Here is a tiny trained network, its code and every weight. The questions are about switching its units off for an input and a class, where a switched-off unit gives its printed mean instead of its output.

import numpy as np


def w(rows, s, z=0):
    codes = np.array(rows[::2]) - 128.0
    scale = np.full(codes.shape[1], s)
    scale[-1] = z or s
    return codes * scale


def norm(h):
    return h / np.sqrt((h * h).mean(-1, keepdims=True) + 1e-5)


def f(y):
    return np.maximum(y, 0)


def log_softmax(a):
    a = a - a.max(-1, keepdims=True)
    return a - np.log(np.exp(a).sum(-1, keepdims=True))


def net(x, mask):
    res = np.array(x, float).reshape(1, 6) / 4 @ E
    u = 0
    for l in range(2):
        y = f(norm(res) @ A[l][:, :-1].T + A[l][:, -1])
        res = res + np.where(mask[u : u + 6], y, B[l][:, -1]) @ B[l][:, :-1]
        u += 6
    return log_softmax(norm(res)[-1] @ U[:, :-1].T + U[:, -1])


A, B = {}, {}
E = w([
[68,42,111],'x0',
[140,235,43],'x1',
[183,115,147],'x2',
[155,90,106],'x3',
[102,74,13],'x4',
[254,175,54],'x5',
],0.0051)
A[0] = w([
[36,35,49,165],'L0N1',
[182,98,228,20],'L0N2',
[21,142,92,194],'L0N3',
[167,30,78,253],'L0N4',
[123,135,255,35],'L0N5',
[222,2,136,104],'L0N6',
],0.0095,0.0006)
B[0] = w([
[35,47,160,254],'L0N1',
[151,148,203,196],'L0N2',
[118,142,198,209],'L0N3',
[185,119,41,221],'L0N4',
[169,104,214,215],'L0N5',
[247,138,57,221],'L0N6',
],0.016,0.0052)
A[1] = w([
[138,249,69,139],'L1N1',
[134,67,97,16],'L1N2',
[145,123,164,119],'L1N3',
[130,123,126,9],'L1N4',
[21,148,102,247],'L1N5',
[138,130,176,77],'L1N6',
],0.013,0.0013)
B[1] = w([
[23,252,148,255],'L1N1',
[160,75,52,193],'L1N2',
[175,142,137,185],'L1N3',
[131,122,132,128],'L1N4',
[68,23,178,204],'L1N5',
[186,148,149,194],'L1N6',
],0.015,0.0049)
U = w([
[186,182,28,3],'0',
[205,162,193,142],'1',
[129,59,7,134],'2',
[46,250,93,164],'3',
[2,30,142,82],'4',
[135,131,217,217],'5',
],0.012,0.0038)

Each question gives the input, the list of numbers given to net, and the class t.
The units are the neurons (one row each of A and B). Each row of codes is followed by its name. A weight is (code - 128) times the scale printed after its matrix; where a second scale follows, it is the last column's (A, B and U).
mask holds one flag per neuron, layer by layer. A switched-off neuron (its flag False) gives its mean, the last column of its row in B, instead of its output. The means were averaged over made-up inputs and are rounded, as every weight is.
A unit's drop is (log p(t) with every unit on - log p(t) with that unit switched off) / (log p(t) with every unit on - log p(t) with every unit switched off).
The circuit of an input: a set's keep is (log p(t) with only the set's units on - log p(t) with every unit switched off) / (log p(t) with every unit on - log p(t) with every unit switched off). Starting from all 12 units, units are removed one at a time, each time the one whose removal leaves the highest keep (on an exact tie, the one counted first), for as long as the keep stays at least 0.8.
circuit, biggest first: the units of the circuit, biggest drop first
most important unit: the unit with the biggest drop
top k neurons: the k neurons with the biggest drops, biggest first
k most important neurons of layer l: the k neurons of layer l with the biggest drops, biggest first
drop of u: that unit's drop, to one decimal
input [4,8,6,-4,8,0], class 4: top 2 neurons : L0N6; L1N5
input [-4,-2,-3,4,2,8], class 3: circuit, biggest first : L0N1; L1N1; L0N5
input [-5,2,5,-5,5,5], class 3: most important neuron of layer 1 : L1N1
input [2,-5,0,5,1,-3], class 2: circuit, biggest first : L0N6; L1N2
input [-4,5,6,-4,-7,6], class 3: circuit, biggest first : L1N1; L0N5
input [8,-2,6,1,8,-3], class 2: 2 most important neurons of layer 0 : L0N4; L0N6
input [8,6,0,-5,6,5], class 4: top 3 neurons : L0N6; L1N5; L0N1
input [5,-2,6,-2,4,7], class 0: top 2 neurons : L0N6; L1N5
input [-7,-1,3,7,7,-7], class 2: top 3 neurons : L0N4; L0N6; L1N2
input [-7,5,7,-7,7,0], class 3: top 2 neurons : L0N1; L1N1
input [3,0,-8,-1,-6,8], class 3: 2 most important neurons of layer 0 : L0N1; L0N5
input [7,-1,3,-3,0,2], class 2: 2 most important neurons of layer 0 : L0N1; L0N6
input [-1,7,-8,-6,5,2], class 4: top 3 neurons : L1N5; L0N6; L0N4
input [1,4,0,-4,-2,5], class 3: most important unit : L0N1
input [7,2,1,6,-1,3], class 2: drop of L0N1 : 0.2
input [4,6,1,-2,1,7], class 3: drop of L1N1 : 0.2
input [-4,7,0,2,5,0], class 3: drop of L0N1 : 1.8
input [0,7,-7,8,7,0], class 4: drop of L0N6 : 0.2
